Below are the code and all the weights of a small trained network. Each question names an input and a class and asks about switching units off, where a switched-off unit gives its printed mean instead of its output.

import numpy as np


def w(rows, s, z=0):
    codes = np.array(rows[::2]) - 128.0
    scale = np.full(codes.shape[1], s)
    scale[-1] = z or s
    return codes * scale


def f(y):
    return y / 2 * (1 + np.tanh(0.7978845608 * (y + 0.044715 * y**3)))


def log_softmax(a):
    a = a - a.max(-1, keepdims=True)
    return a - np.log(np.exp(a).sum(-1, keepdims=True))


def net(x, mask):
    res = np.array(x, float).reshape(1, 7) / 4 @ E
    y = f(res @ A[0][:, :-1].T + A[0][:, -1])
    res = res + np.where(mask, y, B[0][:, -1]) @ B[0][:, :-1]
    return log_softmax(res[-1] @ U[:, :-1].T + U[:, -1])


A, B = {}, {}
E = w([
[158,94,237],'x0',
[130,124,128],'x1',
[125,136,128],'x2',
[124,134,131],'x3',
[46,3,138],'x4',
[130,131,125],'x5',
[133,124,126],'x6',
],0.0078)
A[0] = w([
[159,101,201,72],'neuron 1',
[98,106,156,64],'neuron 2',
[75,92,135,78],'neuron 3',
[153,116,178,115],'neuron 4',
[104,171,38,142],'neuron 5',
[151,173,127,84],'neuron 6',
[82,129,149,227],'neuron 7',
[126,131,72,47],'neuron 8',
[167,126,215,98],'neuron 9',
[186,145,114,91],'neuron 10',
[185,155,116,87],'neuron 11',
[73,98,128,136],'neuron 12',
[173,125,121,85],'neuron 13',
[212,92,162,91],'neuron 14',
[104,74,122,135],'neuron 15',
[97,136,137,254],'neuron 16',
[99,114,160,212],'neuron 17',
[249,142,135,114],'neuron 18',
[129,163,103,67],'neuron 19',
[110,82,129,133],'neuron 20',
[64,145,32,66],'neuron 21',
],0.014,0.0066)
B[0] = w([
[85,77,162,177],'neuron 1',
[82,131,127,134],'neuron 2',
[74,178,75,166],'neuron 3',
[124,56,122,162],'neuron 4',
[180,31,157,253],'neuron 5',
[73,152,104,161],'neuron 6',
[184,154,76,216],'neuron 7',
[51,35,152,135],'neuron 8',
[104,21,93,201],'neuron 9',
[22,182,103,158],'neuron 10',
[79,168,74,169],'neuron 11',
[114,207,90,188],'neuron 12',
[104,121,94,123],'neuron 13',
[119,75,109,164],'neuron 14',
[105,220,80,191],'neuron 15',
[227,155,117,238],'neuron 16',
[156,135,97,210],'neuron 17',
[88,127,34,225],'neuron 18',
[51,102,111,139],'neuron 19',
[110,198,84,175],'neuron 20',
[106,2,151,217],'neuron 21',
],0.0071,0.006)
U = w([
[168,160,136,207],'0',
[157,167,158,227],'1',
[12,207,120,2],'2',
[72,68,197,30],'3',
[191,170,163,141],'4',
],0.011,0.0064)

Each question gives the input, the list of numbers given to net, and the class t.
The units are the neurons (one row each of A and B). Each row of codes is followed by its name. A weight is (code - 128) times the scale printed after its matrix; where a second scale follows, it is the last column's (A, B and U).
mask holds one flag per neuron, in row order. A switched-off neuron (its flag False) gives its mean, the last column of its row in B, instead of its output. The means were averaged over made-up inputs and are rounded, as every weight is.
A unit's drop is (log p(t) with every unit on - log p(t) with that unit switched off) / (log p(t) with every unit on - log p(t) with every unit switched off).
The circuit of an input: a set's keep is (log p(t) with only the set's units on - log p(t) with every unit switched off) / (log p(t) with every unit on - log p(t) with every unit switched off). Starting from the 12 units with the biggest drops (on a tie, the unit counted first), units are removed one at a time, each time the one whose removal leaves the highest keep (on an exact tie, the one counted first), for as long as the keep stays at least 0.8.
circuit, biggest first: the units of the circuit, biggest drop first
unit that matters most: the unit with the biggest drop
k most important neurons: the k neurons with the biggest drops, biggest first
drop of u: that unit's drop, to one decimal
input [8,-5,-1,-7,-7,5,3], class 3: unit that matters most : neuron 9
input [8,-8,-2,3,0,5,1], class 3: circuit, biggest first : (neuron 9; neuron 1)
input [-4,-3,5,6,8,-7,7], class 2: 3 most important neurons : (neuron 3; neuron 15; neuron 12)
input [7,4,-6,-6,-6,6,-1], class 3: circuit, biggest first : (neuron 9; neuron 1; neuron 14)
input [4,7,7,0,6,0,-6], class 2: circuit, biggest first : (neuron 5; neuron 15)
input [-6,6,1,2,2,5,3], class 3: 3 most important neurons : (neuron 21; neuron 5; neuron 8)
input [-8,4,-3,-5,-7,-2,-8], class 3: 3 most important neurons : (neuron 5; neuron 21; neuron 8)
input [-3,-3,-3,6,8,-2,5], class 2: 2 most important neurons : (neuron 3; neuron 15)
input [7,-1,-5,-2,-3,4,-4], class 3: 2 most important neurons : (neuron 9; neuron 1)
input [-7,6,7,3,-6,-6,-4], class 3: 2 most important neurons : (neuron 5; neuron 21)
input [8,-5,3,1,-3,3,-8], class 3: 2 most important neurons : (neuron 9; neuron 1)
input [-7,-2,0,-6,3,2,-5], class 3: 3 most important neurons : (neuron 21; neuron 5; neuron 8)
input [2,-3,0,2,5,-4,-1], class 2: drop of neuron 12 : 0.3
input [7,-8,6,-1,-8,7,-8], class 2: most important neuron : (neuron 18)
input [4,1,-7,-6,6,-5,-5], class 0: drop of neuron 12 : -0.1
input [6,-2,2,5,8,1,-6], class 2: drop of neuron 2 : 0.1
